Below are the code and all the weights of a small trained network. Each question names an input and a class and asks about switching units off, where a switched-off unit gives its printed mean instead of its output.

import numpy as np


def w(rows, s, z=0):
    codes = np.array(rows[::2]) - 128.0
    scale = np.full(codes.shape[1], s)
    scale[-1] = z or s
    return codes * scale


def f(y):
    return y / 2 * (1 + np.tanh(0.7978845608 * (y + 0.044715 * y**3)))


def log_softmax(a):
    a = a - a.max(-1, keepdims=True)
    return a - np.log(np.exp(a).sum(-1, keepdims=True))


def net(x, mask):
    res = np.array(x, float).reshape(1, 8) / 4 @ E
    y = f(res @ A[0][:, :-1].T + A[0][:, -1])
    res = res + np.where(mask, y, B[0][:, -1]) @ B[0][:, :-1]
    return log_softmax(res[-1] @ U[:, :-1].T + U[:, -1])


A, B = {}, {}
E = w([
[112,110,83,108,229,163,111,87,112,134,82],'x0',
[176,92,165,53,76,96,117,210,95,214,235],'x1',
[48,136,201,144,102,188,108,129,72,231,149],'x2',
[94,147,163,154,137,114,163,230,73,69,60],'x3',
[138,173,160,201,140,87,210,81,84,175,96],'x4',
[60,74,131,100,146,206,124,138,197,117,132],'x5',
[82,35,79,118,55,186,140,102,50,101,76],'x6',
[80,216,100,91,130,183,196,78,165,57,254],'x7',
],0.0071)
A[0] = w([
[155,157,133,173,156,71,173,122,63,107,96,126],'n0',
[101,94,149,66,134,167,89,157,115,180,165,194],'n1',
[151,108,85,87,82,143,109,103,118,111,186,141],'n2',
[126,138,114,126,92,130,156,71,122,118,183,252],'n3',
[148,145,127,157,118,73,131,162,78,158,122,207],'n4',
[117,128,134,135,92,128,136,196,153,32,82,127],'n5',
[146,186,125,113,201,99,139,101,202,122,164,231],'n6',
[143,107,118,155,125,111,128,113,135,142,7,184],'n7',
],0.014,0.0036)
B[0] = w([
[132,224,75,56,143,159,123,182,62,130,11,214],'n0',
[96,65,192,122,87,228,37,180,167,147,132,225],'n1',
[141,60,79,5,81,119,125,84,137,123,161,201],'n2',
[135,154,98,109,62,121,203,42,206,163,147,210],'n3',
[124,196,182,52,136,85,126,139,63,169,88,214],'n4',
[138,88,63,254,74,82,164,207,132,55,137,215],'n5',
[144,236,166,134,247,175,100,140,236,86,226,249],'n6',
[138,25,150,178,197,50,121,47,54,148,140,216],'n7',
],0.0096,0.013)
U = w([
[162,100,80,194,93,67,196,205,111,41,131,254],'0',
[180,91,63,9,41,122,166,85,147,108,191,66],'1',
[123,169,58,155,254,205,186,41,169,42,98,182],'2',
[90,20,152,101,108,220,54,192,95,121,83,79],'3',
[162,202,155,58,120,95,174,199,27,154,38,52],'4',
[176,54,168,141,184,42,123,83,47,158,100,43],'5',
[229,150,207,85,149,85,91,213,173,132,233,181],'6',
[49,170,248,171,30,202,218,134,102,198,139,194],'7',
],0.0066,0.0009)

Each question gives the input, the list of numbers given to net, and the class t.
The units are the neurons (one row each of A and B). Each row of codes is followed by its name. A weight is (code - 128) times the scale printed after its matrix; where a second scale follows, it is the last column's (A, B and U).
mask holds one flag per neuron, in row order. A switched-off neuron (its flag False) gives its mean, the last column of its row in B, instead of its output. The means were averaged over made-up inputs and are rounded, as every weight is.
A unit's drop is (log p(t) with every unit on - log p(t) with that unit switched off) / (log p(t) with every unit on - log p(t) with every unit switched off).
The circuit of an input: a set's keep is (log p(t) with only the set's units on - log p(t) with every unit switched off) / (log p(t) with every unit on - log p(t) with every unit switched off). Starting from all 8 units, units are removed one at a time, each time the one whose removal leaves the highest keep (on an exact tie, the one counted first), for as long as the keep stays at least 0.8.
circuit, biggest first: the units of the circuit, biggest drop first
k most important neurons: the k neurons with the biggest drops, biggest first
drop when u is switched off: that unit's drop, to one decimal
input [-3,-5,-1,-8,2,2,5,6], class 1: circuit, biggest first : n2
input [-8,-8,2,-2,-8,-5,-5,4], class 2: 2 most important neurons : n1, n4
input [-6,-6,-2,0,0,5,3,4], class 0: 2 most important neurons : n5, n6
input [-1,2,-5,-6,-2,0,0,-7], class 5: circuit, biggest first : n6, n7
input [0,-7,-3,8,-1,-8,-3,4], class 4: 3 most important neurons : n0, n3, n4
input [-2,2,1,3,0,2,-1,3], class 7: 2 most important neurons : n6, n2
input [-7,2,-1,-2,4,5,0,0], class 7: circuit, biggest first : n2, n6
input [2,-3,1,-3,8,3,7,1], class 5: 2 most important neurons : n6, n7
input [-5,-6,-2,-5,-5,4,1,7], class 1: 4 most important neurons : n2, n3, n0, n7
input [0,-7,-5,-8,0,-7,6,1], class 1: 3 most important neurons : n2, n3, n6
input [-6,-6,-7,-3,5,3,-2,-5], class 5: 2 most important neurons : n7, n3
input [6,0,2,-5,-6,-7,0,-4], class 3: circuit, biggest first : n1, n6
input [-7,-3,-7,8,6,-4,-4,0], class 4: 2 most important neurons : n0, n4
input [-4,7,3,1,-3,5,0,5], class 3: circuit, biggest first : n1
input [4,1,-2,-7,-6,-3,0,-8], class 5: 3 most important neurons : n7, n0, n6
input [3,2,8,8,2,-4,-4,5], class 4: drop when n0 is switched off : 0.1
input [-3,-5,-8,2,-4,-5,1,-1], class 0: drop when n5 is switched off : 0.8
input [-8,7,-8,6,-3,-3,0,-4], class 0: drop when n5 is switched off : 3.4
input [-3,3,5,-8,7,-3,4,7], class 1: drop when n2 is switched off : 0.1
input [2,7,-4,8,-4,7,5,7], class 3: circuit, biggest first : n1
